(in the rows, 128 means zero)
Each row of numbers belongs to one of the elements below and depends on some of the facts about them. Some rows are named. Which element is each other row?

Known rows:
[145 142 108 147 118 147 117 144 119 105 131  95 122 138 145 116 132 155
 112  81 130 164 121 141 116 126 125 112 133 154 134 131 111 147 110 134
 116 125 124 128 159 113 134 121 119]: q_197
[118 129 118 145 127 135 120 115 119 112 118  97 122 121 120 121 135 129
 109 124 120 142 120 127 131 133 127 117 144 143 136 137 118 138 114 128
 119 120 137 137 167 108 127 134 119]: q_152
[139 157 110 145 110 148 120 135 119 156 132  97 118 131 129 117 137 132
 112 101 128 129 133 135 107 148 130 119 143 155 135 130 113 142 112 134
 125 118 139 144 163 108 128 127 135]: q_275
[135 130 117 144 130 135 119 140 115 130 124 100 121 123 129 124 130 131
 111  92 122 144 130 138 118 128 133 116 144 150 140 139 112 131 116 135
 110 126 134 129 163 109 129 128 124]: q_850
[139 125 113 144 113 147 119 138 123 163 137  94 121 124 140 114 135 122
 111 108 128 136 135 137 102 144 121 113 133 155 137 129 116 134 110 139
 116 120 137 140 168 111 129 128 131]: q_354
[ 99 143 107 152 111 116 124 116 109  99 119  97 117 138 133 113 138 118
 109 104 127 118 128 145 121  52 154 128 168 152 140 144 117 165 127 131
 141 113 138 146 162 111 139 131 138]: q_391
[156 169 111 139 131 143 121 122 127 137 116 100 131 123 110 125 131 142
 117 122 123 153 123 121 131 170 118 115 137 156 116 135 104 150 108 127
 111 123 141 129 158 106 128 133 118]: q_706
[127  69 124 136 118 145 113 122 106  27 107 103 112 127 127 133 131 132
 110  26 126 106 122 134 128 115 148 121 133 147 168 151 125 126 132 139
 126 118 152 113 171 113 110 132 114]: q_442
[126 121 119 142 143 123 122 145 110  86 113 106 119 118 120 128 126 144
 108  72 119 138 132 131 132 115 143 120 145 147 149 147 111 113 126 139
 116 128 142 132 159 106 126 130 112]: q_753
[126 164 117 138 141 110 126 114 117 100 100 109 131 124 108 126 129 163
 106 110 117 141 129 117 167 110 137 112 141 144 128 158 106 145 120 117
 123 125 146 138 146 106 126 133  95]: q_846
[122 125 115 144 123 122 124 134 113 100 114 103 122 122 134 123 128 139
 111  87 122 135 132 136 139  87 141 118 145 146 141 146 114 131 126 135
 131 122 139 138 160 110 128 131 120]: q_573
[136 196 106 143 130 149 124 123 124 147 123  99 129 124 119 117 131 154
 117 114 133 160 132 132 131 143 125 111 154 148 123 139 105 162 106 130
 110 123 132 133 156 107 139 127 129]: q_600
[137 133 108 138 119 141 119 111 119 120 126  95 125 132 127 122 135 130
 108 105 131 143 125 133 123 143 125 116 143 154 134 137 114 155 112 133
 109 120 141 122 166 112 127 131 117]: q_936
[123 131 113 144 140 139 119 135 118  97 119  99 119 128 119 132 137 132
  97  98 133 164 121 126 114 161 129 117 152 151 151 143 115 131 109 134
 108 130 135 122 167 105 126 126 101]: q_440
[121 124 117 142 123 119 123 128 118 105 115 102 123 121 134 122 127 140
 112  94 120 134 134 136 144  85 142 117 142 146 138 144 117 131 126 137
 129 121 141 135 159 113 130 132 118]: q_153
[113 116 125 145 124 141 119 140 111   5 107 101 114 122 123 130 129 170
 117  44 128 159 108 126 139 111 131 116 133 130 155 146 131 120 122 136
 151 122 121 135 167 112 127 124 127]: q_284
[136 125 116 144 147 129 120 139 117 116 116 103 121 124 119 129 131 132
 101  95 122 150 132 137 124 132 141 117 160 156 149 147 110 131 122 138
 100 132 141 125 159 106 128 128 103]: q_116
[141  75 129 140 121 123 112 134 108  88 113 102 112 121 129 127 136 125
 106  52 108  93 130 138 120 122 142 120 121 156 154 146 116 110 130 133
 123 118 154 133 160 106 114 133 122]: q_304

Some facts about the elements:
q_114	letriplas	123; q_448	letriplas	230; q_958	letriplas	788; q_938	letriplas	667; q_799	letriplas	123; q_745	letriplas	788
q_817	letriplas	230; q_623	letriplas	230; q_29	letriplas	564; q_789	letriplas	123; q_625	letriplas	230; q_294	letriplas	230
q_804	letriplas	564; q_714	letriplas	564; q_152	letriplas	667; q_380	letriplas	667; q_976	letriplas	788; q_762	letriplas	230
q_175	letriplas	788; q_590	letriplas	230; q_874	letriplas	123; q_744	letriplas	123; q_157	letriplas	123; q_524	letriplas	667
q_197	letriplas	564; q_47	letriplas	788; q_657	letriplas	788; q_453	letriplas	123; q_390	letriplas	230; q_44	letriplas	667
q_832	letriplas	788; q_807	letriplas	788; q_382	letriplas	564; q_540	letriplas	788; q_391	letriplas	123; q_304	letriplas	788
q_252	letriplas	564; q_706	letriplas	667; q_413	letriplas	564; q_864	letriplas	123; q_734	letriplas	123; q_522	letriplas	788
q_234	letriplas	123; q_462	letriplas	230; q_26	letriplas	123; q_582	letriplas	564; q_892	letriplas	230; q_589	letriplas	230
q_477	letriplas	230; q_444	letriplas	667; q_823	letriplas	123; q_647	letriplas	667; q_24	letriplas	788; q_619	letriplas	788
q_610	letriplas	123; q_284	letriplas	788; q_110	letriplas	788; q_342	letriplas	788; q_72	letriplas	564; q_228	letriplas	230
q_753	letriplas	788; q_969	letriplas	123; q_151	letriplas	788; q_154	letriplas	123; q_51	letriplas	788; q_116	letriplas	788
q_82	letriplas	788; q_421	letriplas	788; q_457	letriplas	230; q_683	letriplas	123; q_40	letriplas	667; q_150	letriplas	788
q_777	letriplas	123; q_710	letriplas	564; q_442	letriplas	788; q_164	letriplas	230; q_793	letriplas	788; q_122	letriplas	123
q_278	letriplas	123; q_940	letriplas	230; q_275	letriplas	788; q_446	letriplas	788; q_66	letriplas	788; q_950	letriplas	667
q_125	letriplas	123; q_760	letriplas	123; q_835	letriplas	564; q_537	letriplas	230; q_846	letriplas	230; q_168	letriplas	230
q_88	letriplas	564; q_131	letriplas	667; q_42	letriplas	230; q_676	letriplas	564; q_280	letriplas	788; q_441	letriplas	123
q_216	letriplas	123; q_809	letriplas	123; q_740	letriplas	123; q_411	letriplas	788; q_303	letriplas	788; q_105	letriplas	230
q_712	letriplas	564; q_171	letriplas	788; q_309	letriplas	788; q_779	letriplas	230; q_9	letriplas	667; q_850	letriplas	788
q_785	letriplas	788; q_350	letriplas	123; q_354	letriplas	788; q_258	letriplas	788; q_883	letriplas	788; q_271	letriplas	788
q_59	letriplas	230; q_367	letriplas	788; q_113	letriplas	788; q_711	letriplas	788; q_608	letriplas	564; q_302	letriplas	788
q_300	letriplas	788; q_128	letriplas	123; q_904	letriplas	667; q_979	letriplas	788; q_599	letriplas	788; q_515	letriplas	788
q_17	letriplas	667; q_461	letriplas	564; q_13	letriplas	564; q_440	letriplas	788; q_655	letriplas	667; q_842	letriplas	788
q_945	letriplas	230; q_671	letriplas	123; q_741	letriplas	788; q_978	letriplas	788; q_188	letriplas	123; q_185	letriplas	230
q_451	letriplas	230; q_114	kiflaflon	q_976; q_938	kiflaflon	q_804; q_817	kiflaflon	q_216; q_817	kiflaflon	q_51; q_817	kiflaflon	q_832
q_29	kiflaflon	q_411; q_789	kiflaflon	q_154; q_714	kiflaflon	q_590; q_152	kiflaflon	q_451; q_380	kiflaflon	q_582; q_175	kiflaflon	q_799
q_157	kiflaflon	q_284; q_197	kiflaflon	q_151; q_47	kiflaflon	q_744; q_390	kiflaflon	q_461; q_44	kiflaflon	q_350; q_44	kiflaflon	q_442
q_44	kiflaflon	q_164; q_807	kiflaflon	q_683; q_382	kiflaflon	q_789; q_540	kiflaflon	q_589; q_391	kiflaflon	q_979; q_734	kiflaflon	q_671
q_522	kiflaflon	q_116; q_589	kiflaflon	q_26; q_444	kiflaflon	q_441; q_444	kiflaflon	q_271; q_823	kiflaflon	q_753; q_823	kiflaflon	q_88
q_24	kiflaflon	q_413; q_24	kiflaflon	q_734; q_342	kiflaflon	q_72; q_72	kiflaflon	q_342; q_228	kiflaflon	q_477; q_154	kiflaflon	q_382
q_51	kiflaflon	q_440; q_82	kiflaflon	q_842; q_683	kiflaflon	q_945; q_40	kiflaflon	q_683; q_164	kiflaflon	q_350; q_164	kiflaflon	q_44
q_275	kiflaflon	q_655; q_66	kiflaflon	q_809; q_835	kiflaflon	q_122; q_537	kiflaflon	q_444; q_88	kiflaflon	q_823; q_131	kiflaflon	q_113
q_131	kiflaflon	q_444; q_42	kiflaflon	q_940; q_441	kiflaflon	q_444; q_441	kiflaflon	q_850; q_809	kiflaflon	q_823; q_740	kiflaflon	q_590
q_411	kiflaflon	q_29; q_303	kiflaflon	q_29; q_105	kiflaflon	q_817; q_171	kiflaflon	q_619; q_309	kiflaflon	q_105; q_309	kiflaflon	q_216
q_779	kiflaflon	q_904; q_850	kiflaflon	q_969; q_785	kiflaflon	q_197; q_350	kiflaflon	q_44; q_350	kiflaflon	q_442; q_354	kiflaflon	q_978
q_354	kiflaflon	q_950; q_258	kiflaflon	q_390; q_883	kiflaflon	q_683; q_59	kiflaflon	q_823; q_59	kiflaflon	q_72; q_367	kiflaflon	q_116
q_367	kiflaflon	q_446; q_113	kiflaflon	q_444; q_711	kiflaflon	q_904; q_711	kiflaflon	q_421; q_302	kiflaflon	q_152; q_300	kiflaflon	q_760
q_599	kiflaflon	q_741; q_13	kiflaflon	q_740; q_842	kiflaflon	q_846; q_945	kiflaflon	q_185; q_945	kiflaflon	q_683; q_671	kiflaflon	q_294
q_671	kiflaflon	q_24; q_741	kiflaflon	q_151; q_978	kiflaflon	q_950; q_185	kiflaflon	q_683; q_745	pugor	q_441; q_745	pugor	q_411
q_745	pugor	q_651; q_623	pugor	q_442; q_625	pugor	q_114; q_625	pugor	q_349; q_804	pugor	q_832; q_714	pugor	q_753
q_714	pugor	q_168; q_380	pugor	q_448; q_380	pugor	q_915; q_951	pugor	q_42; q_951	pugor	q_564; q_951	pugor	q_883
q_874	pugor	q_378; q_524	pugor	q_676; q_197	pugor	q_411; q_197	pugor	q_446; q_197	pugor	q_873; q_706	pugor	q_695
q_706	pugor	q_378; q_734	pugor	q_391; q_522	pugor	q_185; q_234	pugor	q_284; q_234	pugor	q_793; q_234	pugor	q_153
q_823	pugor	q_441; q_823	pugor	q_421; q_823	pugor	q_167; q_610	pugor	q_72; q_610	pugor	q_657; q_110	pugor	q_461
q_154	pugor	q_762; q_154	pugor	q_608; q_154	pugor	q_842; q_457	pugor	q_540; q_457	pugor	q_846; q_777	pugor	q_712
q_777	pugor	q_753; q_777	pugor	q_258; q_777	pugor	q_164; q_710	pugor	q_462; q_710	pugor	q_300; q_710	pugor	q_879
q_122	pugor	q_599; q_278	pugor	q_789; q_278	pugor	q_314; q_278	pugor	q_24; q_600	pugor	q_216; q_275	pugor	q_453
q_275	pugor	q_564; q_672	pugor	q_958; q_672	pugor	q_619; q_672	pugor	q_655; q_125	pugor	q_813; q_88	pugor	q_72
q_88	pugor	q_170; q_344	pugor	q_9; q_936	pugor	q_40; q_936	pugor	q_185; q_936	pugor	q_950; q_925	pugor	q_446
q_925	pugor	q_413; q_354	pugor	q_573; q_354	pugor	q_185; q_354	pugor	q_461; q_354	pugor	q_842; q_367	pugor	q_44
q_367	pugor	q_271; q_367	pugor	q_564; q_367	pugor	q_515; q_367	pugor	q_390; q_367	pugor	q_793; q_711	pugor	q_647
q_711	pugor	q_676; q_711	pugor	q_657; q_711	pugor	q_461; q_711	pugor	q_170; q_302	pugor	q_842; q_128	pugor	q_590
q_128	pugor	q_304; q_904	pugor	q_712; q_17	pugor	q_693; q_17	pugor	q_228; q_440	pugor	q_249; q_440	pugor	q_150
q_440	pugor	q_421; q_945	pugor	q_958; q_945	pugor	q_40; q_945	pugor	q_314; q_945	pugor	q_170; q_978	pugor	q_185
q_188	pugor	q_873; q_451	pugor	q_114; q_451	pugor	q_950

Which element is each row?
No name comes twice in this set of rows, the named rows included.
[156 159 105 135 105 121 127 112 119 129 105 105 139 131 121 119 125 148
 123 102 116  90 140 132 150  72 153 118 143 160 109 145 101 172 132 131
 131 112 161 137 147 111 129 136 123]	q_228
[140 120 112 139 113 149 121 145 123 145 136 102 119 125 152 105 124 150
 117  79 131 118 150 150 131 112 125 111 106 148 143 129 110 122 115 141
 133 120 138 153 158 118 130 128 133]	q_835
[146  68 121 126 116 121 114  90 107  57  95  99 129 128 135 131 128 130
 107  57 113  93 125 133 161 102 143 112 114 156 146 158 118 141 133 130
 114 115 165  98 160 117 106 142  93]	q_590
[148 125 110 143  98 156 119 135 119 130 133  92 123 130 138 116 132 136
 122  76 128 139 119 141 104 139 125 114 132 154 128 126 118 144 113 139
 125 119 138 139 170 112 129 126 141]	q_711
[151 139 127 134 157 121 119 162 118  72 107 111 122 113 113 130 129 149
 106  83 111 145 124 118 141 153 129 117 124 151 134 150 104  94 120 131
 125 134 141 139 144 101 126 123 107]	q_832
[123 174 104 144 127 144 123 118 124 140 125  99 127 131 123 118 133 145
 115 114 139 156 133 135 120 128 124 113 161 147 130 141 112 166 109 133
 113 123 127 128 163 110 135 128 124]	q_344
[116 141 114 138 127 138 119  85 116 124 112  93 128 134 125 123 137 133
 102 120 133 158 120 127 150 147 119 107 140 145 139 145 119 163 108 119
 109 123 140 111 166 115 119 133  87]	q_451

The same elements again, as new rows of numbers:
Some rows with their names:
[123  80 167 138  88 121  96  67 102 116 142 160 145 162 117 140 143  98
 105 172 151 154 133 163 142 182 136 114 199 124 136 148 148 164]: q_760
[138  72 112 146  76 116  76  75 115 151 137 153 140 143 137 145 110  95
 103 142 159 171 141 164 139 182 158  73 208 138 125 157 114 170]: q_777
[ 87  97 165 145 105 117  89 114  87 131 165 170 152 177 111 141 131 105
  89 133 129 146 138 148 139 171 135  91 203 134 150 124 141 138]: q_651
[130  53  99 147 105 139  57 146 126 133 185 175 148 133 133 137  91  85
 117 155 131 152 186 141 174 205 139  99 192 124 120 116 121 185]: q_936
[110  78 158 112  95 133 103  85 119 121 152 160 163 159 120 151 138  94
  91 128 125 132 137 151 129 173 134  96 194 115 123 115 151 140]: q_785
[114  84 157 117  98 129 100  90 118 120 152 160 158 163 122 148 138  96
  94 133 122 131 140 157 129 174 128  96 197 116 126 123 154 142]: q_171
[124  84 173 152  82 132  98  91 102 113 144 164 142 160 122 148 134 104
 103 161 145 137 132 147 151 169 127 108 180 122 132 133 160 148]: q_116
[125  85 166 147  85 131  96  87 101 117 145 162 142 161 125 151 130 100
 100 153 141 137 129 146 146 168 129 102 185 126 132 132 157 145]: q_421
[133  89 129 174  78 111  68 120 110 144 129 139 162 164 130 121  89  82
  90 114 126 166 158 134 160 139 135  82 182 132 125 142 133 155]: q_457
[111  94 166 140 100 116  88 102 106 116 142 145 179 182 110 122 119  79
  81 117 104 146 149 133 149 136 120 107 183 118 132 121 160 143]: q_779
[124  90 135 170  81 118  74 107 116 151 150 147 152 157 131 133  90 108
 104 128 159 160 130 144 151 170 141  73 172 118 125 151 133 162]: q_804
[146  90 163 153  70 135  79  74  89 111 156 157 131 167 151 125 135 106
 129 164 113 142 121 218 145 155  97 133 206 141 152 191 132 173]: q_683
[142 107 169 108 118  99  91 106 139 122 127 154 167 183 107 159 123 107
 105 143 130 111 177 161 115 201 126 103 204 121 139 115 164 118]: q_66
[128  91 182 154  51 140 132 117 136 149 126 160 192 178 148 136 148  76
  77 128 148 143 114 197 104 176 127 108 211 129 135 132 140 130]: q_842
[110  78 156 114  94 131 102  83 118 123 152 159 161 159 120 152 136  95
  90 126 126 133 136 149 130 172 135  93 194 117 124 117 149 140]: q_599
[116  83 158 116  99 129 100  91 118 120 151 160 159 164 122 148 137  96
  95 133 122 131 139 158 129 174 128  95 195 115 125 123 154 143]: q_175
[141 123 177 122 126  80  78 121 132 120 114 138 191 205  93 134 105  91
  92 123 107 122 196 142 127 170 119 111 197 124 147 111 171 115]: q_59
[121  97 179 174  87 118  84 103  88 111 134 147 161 181 110 121 116  86
  90 143 124 153 143 125 168 133 119 117 170 125 140 134 167 149]: q_590

Rows to name:
No name comes twice in this set of rows, the named rows included.
[118  76 162 127  89 124  97  63 106 119 145 159 152 159 116 141 144  97
 101 161 146 153 134 164 137 180 139 112 202 123 135 140 144 164]	q_350
[112  77 162 129  89 134 100  83 112 118 149 160 155 156 121 150 136 101
  98 139 133 135 137 148 140 168 132 102 186 119 129 121 152 144]	q_24
[129  87 116 164  77 119  46 137 118 134 147 134 154 153 144  98  95 107
 124  93  79 149 181 184 166 120  98 101 191 119 123 171 113 172]	q_945
[143  77 114 153  76 125  79  98 115 149 141 155 137 146 146 153  98  94
 100 127 147 154 137 152 142 172 147  64 192 139 122 143 125 150]	q_745
[108 102 167 137 105 120  90  89 106 124 162 152 162 180 115 136 116 105
  94 132 135 142 118 144 138 167 126  91 176 108 134 138 161 149]	q_712
[107 121 193 133 121  86  81 119 138 125 127 145 171 185  81 133 122 141
 118 143 148 120 183 149 130 193 122 107 181  89 137 128 171 133]	q_72
[140  91 148 130  91 124  67  86 103 100 160 136 164 179 135  98 119  81
 116 132  68 144 153 191 155 129  92 138 194 120 139 170 140 180]	q_40
[ 98  95 165 117 108 122  97  89 119 126 166 150 176 177 111 134 124 102
  91 118 127 138 124 147 130 170 127  94 180 100 128 125 157 147]	q_13
[131  63 120 149  67 124  79  70 116 150 134 153 146 135 137 144 114  98
 105 143 167 172 142 160 145 179 160  84 201 137 125 151 110 172]	q_734
[115  91 172 145  90 106  91  84 107 112 131 138 174 181 103 108 134  85
  91 146 122 161 154 148 148 144 126 122 187 109 133 143 158 166]	q_647
[144 106 174 124 110 103  91 104 129 119 126 158 159 180 110 158 123 109
 108 154 137 115 171 159 125 196 126 107 197 124 141 122 165 122]	q_342
[125  92 168 147  91 108  87  77 100 112 134 139 169 182 109 114 123  78
  88 148 120 163 145 143 150 143 128 117 185 120 136 144 157 166]	q_9
[126  85 157 132  93 128  97  83 104 119 150 161 147 165 127 153 127  94
  95 141 131 135 127 150 136 170 130  92 190 128 131 130 154 141]	q_411

The same elements again, as new rows of numbers:
Some elements and their rows:
[135 118 128 123 131 128 129 125 150 136 114 132 113 112 145 124 101 120
 139 124 126 129 133 129 117 148 120]: q_885
[140 137 117 143 146 126 124 125 125  93 125 116 139 120 126 129 138 147
 119 129 150 131 125 118 137 141 145]: q_175
[134 120 137 115 131 128 130 117 133 137 122 153  99 117 134 127 110 127
 132 124 133 131 135 123 114 158 117]: q_590
[131 128 118 136 130 120 133 114 135 133 116 124 116 113 147 126  97 126
 123 127 131 128 133 117 139 165 127]: q_151
[117 145 134 137 118 102 132 133  89 150 141 101 151 149 111 157 157 129
  96 154 112 114 102 127 157 107 149]: q_275
[113 146 137 131 118 114 132 135  94 139 147 117 150 148 104 154 162 132
 104 154 115 113 116 133 145 104 144]: q_714
[102 142 136 104  96 101 122 104 105 175 155 119 109 137 122 123 122 131
 103 160 105 125 111 132 133 107  72]: q_451
[110 125 148 111 100 118 134 124 106 179 145 140 108 148 122 144 122 115
 114 137 101 113 116 125 132 122 113]: q_457
[135 118 136 115 130 128 129 118 133 141 122 151  98 118 135 124 108 126
 132 120 132 132 131 119 112 156 115]: q_448
[125 129 148 157 155 186 107 143 123  61 160 146 142  99 102 124 144 195
 131 122 153  90 114  89 152  90 109]: q_72
[136 129 126 134 151 139 132 137 131  87 115 139 151 112 118 125 167 131
 150 121 140 149 139 151 131 105 138]: q_152
[104 121 148 121  79 149 176 156 103 117 133 165 170 205 115 180 190  99
 136 105  98 111 167 177 102  99 217]: q_154
[131 118 134 118 134 132 133 130 148 141 112 145 120 109 133 123 114 112
 147 126 122 135 143 140 111 138 120]: q_216
[140 138 137 122 147 136 124 127 120  81 131 152 126 122 110 133 158 154
 132 131 153 134 135 131 115 134 136]: q_105
[146  79 105 155 116 108  98 162 142  86 170  68 130 149 108 109 168  96
 150 153 179 122 136 107 110 142 151]: q_113
[132 108 169 146 131 132 149 121  86 149 148 132 187 105 116 134 198 173
 102 116 116  85  60 120 104  34 137]: q_823
[135 118 137 115 130 127 129 117 134 140 122 152  99 118 135 125 109 126
 133 122 132 132 131 120 113 157 116]: q_846
[133 123 117 137 130 121 130 116 135 139 117 119 115 114 149 121  94 123
 122 124 132 129 128 112 137 163 126]: q_979

Name these rows:
No name comes twice in this set of rows, the named rows included.
[130 114 123 123 115 135 136 122 152 124 116 136 117 133 153 121 102 118
 141 110 126 129 146 136 105 147 131]	q_573
[135 124 123 127 133 118 133 118 135 148 115 131 116 112 140 124 102 118
 126 127 129 132 133 121 122 162 128]	q_413
[149 116 150 140 152 144 132 112 110  87 137 152 143  99 121 119 169 185
 120 107 158 112  97 108  98 104 132]	q_59
[142 131 122 150 149 130 126 121 120  92 127 117 146 112 128 124 144 159
 115 122 153 123 113 112 132 130 145]	q_66
[ 86 118 160 126 104 183 111 166 133 145 170 150 112 141 104 139 109 131
 148 134  93  84 131 112 165  71  79]	q_610
[137 143 130 122 153 125 117 131 134 100 125 128 144 104 109 118 156 142
 139 146 142 144 132 147 115 107 114]	q_114
[112 133 137 128 120 127 137 144 103 134 136 126 158 142 108 145 178 118
 131 136 106 130 122 154 151  71 136]	q_380
[ 86 113 133 140  67 162 141 142 115 147 163 131 123 189 138 149 105 118
 116 104  96  85 138 112 157 109 138]	q_110
[148 243   9  94  66 127 105  59 159  71 158  74 150 198 150   5 155 192
 120  94 159 198 114 137  69  67  68]	q_185
[108 134 144 107 102 107 126 116 104 182 149 129 108 137 120 135 122 122
 107 151 101 119 109 126 135 114  92]	q_625
[105 119 136 121 104 121 143 134 116 181 129 130 134 137 130 138 134  95
 133 129  88 129 122 148 149  93 117]	q_17

